Here is a tiny trained network, its code and every weight. The questions are about switching its units off for an input and a class, where a switched-off unit gives its printed mean instead of its output.

import numpy as np


def w(rows, s, z=0):
    codes = np.array(rows[::2]) - 128.0
    scale = np.full(codes.shape[1], s)
    scale[-1] = z or s
    return codes * scale


def norm(h):
    return h / np.sqrt((h * h).mean(-1, keepdims=True) + 1e-5)


def f(y):
    return np.maximum(y, 0)


def log_softmax(a):
    a = a - a.max(-1, keepdims=True)
    return a - np.log(np.exp(a).sum(-1, keepdims=True))


def net(x, mask):
    res = np.array(x, float).reshape(1, 3) / 4 @ E
    u = 0
    for l in range(3):
        y = f(norm(res) @ A[l][:, :-1].T + A[l][:, -1])
        res = res + np.where(mask[u : u + 13], y, B[l][:, -1]) @ B[l][:, :-1]
        u += 13
    return log_softmax(norm(res)[-1] @ U[:, :-1].T + U[:, -1])


A, B = {}, {}
E = w([
[255,59,61,50],'x0',
[116,34,92,182],'x1',
[213,130,140,248],'x2',
],0.0043)
A[0] = w([
[69,83,100,45,102],'L0N1',
[87,49,122,161,18],'L0N2',
[170,106,33,141,93],'L0N3',
[119,82,57,142,68],'L0N4',
[186,94,140,214,1],'L0N5',
[175,116,86,115,57],'L0N6',
[184,213,209,89,49],'L0N7',
[169,229,56,102,26],'L0N8',
[220,178,215,159,86],'L0N9',
[190,105,108,138,121],'L0N10',
[210,143,73,61,243],'L0N11',
[120,7,163,171,18],'L0N12',
[42,132,183,227,97],'L0N13',
],0.013,0.0034)
B[0] = w([
[89,125,21,180,209],'L0N1',
[139,44,172,170,161],'L0N2',
[206,220,171,95,192],'L0N3',
[102,72,210,139,165],'L0N4',
[75,120,2,147,190],'L0N5',
[70,165,142,133,172],'L0N6',
[96,17,160,184,187],'L0N7',
[37,39,206,127,164],'L0N8',
[45,70,64,151,196],'L0N9',
[132,200,136,169,188],'L0N10',
[143,228,176,120,255],'L0N11',
[24,8,201,182,176],'L0N12',
[202,242,171,108,251],'L0N13',
],0.0097,0.0084)
A[1] = w([
[198,92,105,121,78],'L1N1',
[102,103,171,77,83],'L1N2',
[145,144,149,151,122],'L1N3',
[115,74,170,157,88],'L1N4',
[113,93,198,119,127],'L1N5',
[84,126,59,82,89],'L1N6',
[91,147,77,147,92],'L1N7',
[114,164,175,139,136],'L1N8',
[85,70,163,126,161],'L1N9',
[154,123,183,57,1],'L1N10',
[201,154,146,102,152],'L1N11',
[129,124,2,141,98],'L1N12',
[95,127,61,138,112],'L1N13',
],0.017,0.0092)
B[1] = w([
[129,105,141,102,128],'L1N1',
[120,63,127,121,139],'L1N2',
[127,155,118,105,180],'L1N3',
[120,64,112,55,173],'L1N4',
[137,72,113,103,182],'L1N5',
[146,116,69,142,158],'L1N6',
[81,146,112,138,187],'L1N7',
[134,112,153,90,255],'L1N8',
[103,59,116,83,204],'L1N9',
[67,204,254,170,128],'L1N10',
[99,173,206,125,181],'L1N11',
[202,181,68,165,182],'L1N12',
[111,182,90,171,182],'L1N13',
],0.014,0.0087)
A[2] = w([
[80,127,77,87,63],'L2N1',
[88,77,155,126,104],'L2N2',
[140,141,7,178,123],'L2N3',
[167,157,26,143,147],'L2N4',
[72,146,58,130,143],'L2N5',
[179,217,109,143,101],'L2N6',
[106,25,151,127,36],'L2N7',
[189,161,181,131,97],'L2N8',
[152,28,141,75,144],'L2N9',
[126,108,38,163,3],'L2N10',
[115,158,44,155,118],'L2N11',
[148,164,215,106,127],'L2N12',
[64,139,113,154,1],'L2N13',
],0.014,0.0081)
B[2] = w([
[107,177,143,36,147],'L2N1',
[68,98,77,77,184],'L2N2',
[251,195,44,206,233],'L2N3',
[199,64,151,145,213],'L2N4',
[232,166,107,158,215],'L2N5',
[94,16,180,65,231],'L2N6',
[95,70,78,85,192],'L2N7',
[125,231,233,115,187],'L2N8',
[30,1,36,110,223],'L2N9',
[180,143,184,173,159],'L2N10',
[247,93,118,249,212],'L2N11',
[130,243,215,117,254],'L2N12',
[100,226,100,194,135],'L2N13',
],0.0091,0.0077)
U = w([
[133,253,241,21,122],'0',
[57,72,77,27,252],'1',
[222,225,12,190,17],'2',
],0.017,0.0049)

Each question gives the input, the list of numbers given to net, and the class t.
The units are the neurons (one row each of A and B). Each row of codes is followed by its name. A weight is (code - 128) times the scale printed after its matrix; where a second scale follows, it is the last column's (A, B and U).
mask holds one flag per neuron, layer by layer. A switched-off neuron (its flag False) gives its mean, the last column of its row in B, instead of its output. The means were averaged over made-up inputs and are rounded, as every weight is.
A unit's drop is (log p(t) with every unit on - log p(t) with that unit switched off) / (log p(t) with every unit on - log p(t) with every unit switched off).
The circuit of an input: a set's keep is (log p(t) with only the set's units on - log p(t) with every unit switched off) / (log p(t) with every unit on - log p(t) with every unit switched off). Starting from the 12 units with the biggest drops (on a tie, the unit counted first), units are removed one at a time, each time the one whose removal leaves the highest keep (on an exact tie, the one counted first), for as long as the keep stays at least 0.8.
circuit, biggest first: the units of the circuit, biggest drop first
top k neurons: the k neurons with the biggest drops, biggest first
drop of u: that unit's drop, to one decimal
input [3,2,-7], class 2: circuit, biggest first : L0N1
input [4,-1,4], class 0: top 3 neurons : L0N11, L0N3, L0N1
input [6,-6,1], class 0: top 4 neurons : L0N11, L0N12, L0N10, L0N3
input [8,8,1], class 0: top 2 neurons : L0N3, L0N11
input [3,-5,-4], class 1: top 2 neurons : L0N8, L0N13
input [5,5,4], class 0: top 4 neurons : L0N3, L0N10, L0N7, L0N11
input [-2,0,2], class 0: top 2 neurons : L0N13, L0N1
input [8,5,8], class 0: top 3 neurons : L0N3, L0N1, L0N11
input [-4,3,-5], class 2: top 2 neurons : L0N1, L0N11
input [6,8,3], class 1: top 2 neurons : L0N12, L0N13
input [2,2,-1], class 0: top 2 neurons : L0N3, L0N11
input [3,-8,1], class 1: drop of L1N1 : 0.0
input [-3,-4,-1], class 1: drop of L0N7 : 0.9
input [-7,4,4], class 0: circuit, biggest first : L0N13
input [8,1,-8], class 0: drop of L0N5 : 2.8
